Each row has a name. Each piece below is followed by the name of the row it came from, unless a question asks for something else. Each question is about the rows just above it.

[  7  55 -49 -50  59  54   6  58 -11 -45  44 -42 -49   1  51  26] = Q425
[ 50  28  -3  11 -14 -49 -42 -41  41  -2 -41   5 -30 -47   7 -41] = Q497
[ 50  28  -3  11 -14 -55 -42 -41  41  29 -41   5 -30 -47   7  46] = Q376
[-14  59  40  24  31  53  26  49 -43 -44  57  -9  -1  -8  41   5] = Q548
[ 50  28  -3 -35 -14 -49 -42 -41  41  -2 -41   5 -30 -47   7 -41] = Q639
[ 50  28  -3  11 -14 -49 -42 -41  41  -2 -41   5 -30 -47   7  46] = Q978
q: [  7  55 -49 -50  59  54   6  58 -11 -45  44 -42 -49   1  51  26] -> Q425
[53 31 24] is which row, read backwards? -> Q548
Q376 without one entry, shuffled: [-41  -3  11  50 -42  41  46 -55 -14   7 -41   5 -47 -30  29]. Gone: -> [28]

[-12  29 -45  -6  34 -27  14] = Q544
[ 34 -14  19  17 -21 -56  16] = Q935
[ 19  18 -17 -45  -1 -12 -17] = Q788
[ -1 -14 -25  -1 -13  24 -20] = Q473
The one value in Q473 and Q788: -> [-1]
The one value in Q788 and Q473: -> [-1]
Which row holds this, read backwards? [-27  34  -6 -45] -> Q544
Which value is in both Q935 and Q544? -> [34]
Shared by Q935 and Q788: -> [19]

[ -5   1  35 -59   4  19 -35   2 -15  27   6 -22  54] : Q527
[-39 -16   3 -10  27 -52   3  18 -34  27  -5 -22  50] : Q98
[-30  -1 -16   2  36 -59   3  18 -34  27  -5  16  50] : Q819
[-30  -1  -5   1  36 -59   4  19 -35   2 -15 -58  19] : Q304
Which value is in both Q304 and Q98? -> [-5]
[ -5   1  35 -59   4  19 -35   2 -15  27   6 -22  54] is in which row? -> Q527
[  6  27 -15   2 -35  19   4 -59  35   1  -5] is which row, read backwards? -> Q527
[-15   2 -35  19   4 -59  36   1  -5] is which row, read backwards? -> Q304
Which entry of Q819 is missing from [-59  16  50 -34  27  36  18 -16 -30   3  -5   2]? -> [-1]

[-23 -24 -13  25 -28  33 -28 -27 -20  22] : Q491
[ 23  28  -8 -38 -38 -47 -12 -20 -12  32] : Q224
[-28 -26 -20  22  -3  17 -34 -34 -48  20] : Q684
[-48 -38 -12  28 -12  23 -20 -47 -38  30] : Q464
[ -4 -36   4  22  -3  30  -9 -55 -28  51] : Q843
Which row holds [-38 -47 -20  23 -12  28 -12 -38 -48] read backwards? -> Q464
Q843 without one entry, shuffled: [ 51   4  -9  30 -55  -3  -4  22 -36]. Gone: -> [-28]
Which row holds [-28 -26 -20  22  -3  17 -34 -34 -48  20]? -> Q684
Which row holds this, read backwards? [-20 -27 -28] -> Q491

[25 -7 -9 -5 20 23 14 38 -2 39  6] : Q737
[ 27   3 -11  10  10 -20 -19  29   7 -20  14] : Q898
[ -2  10  10   3 -11 -22   0  23   7   0   5] : Q747
Which entry of Q898 is missing from [ 10  27   3 -20   7  14  10 -19 -11 -20]? -> [29]
Shuffled Q737 with one entry gone: [14 -9 -2 39 23 -5 20  6 -7 25], missing -> [38]
Which row holds [ 10  10 -11   3] read backwards? -> Q898
Q747 without one entry, shuffled: [-11   0  23   7  10  -2 -22  10   3   0]. Gone: -> [5]
Q898 without one entry, shuffled: [-20  14   3  29 -19 -11  10 -20  27  10]. Gone: -> [7]
Which value is in both Q737 and Q898? -> [14]

[-19 -19   4   8 -20] : Q353
[-18  -9   4   8  -1] : Q58
[-19   1   3   0  19] : Q826
Which value is in both Q353 and Q826? -> [-19]
Which entry of Q353 is missing from [-19   4   8 -19]? -> [-20]
Shared by Q826 and Q353: -> [-19]

[-11   7 -20 -10   2] : Q440
[-10  15 -15  40  16] : Q337
[-11   7 -14 -14 -47] : Q814
The one value in Q440 and Q337: -> [-10]
q: [-11   7 -14 -14 -47] -> Q814
Which row holds [ 16  40 -15] read backwards? -> Q337
Q337 without one entry, shuffled: [-15  40  16 -10]. Gone: -> [15]

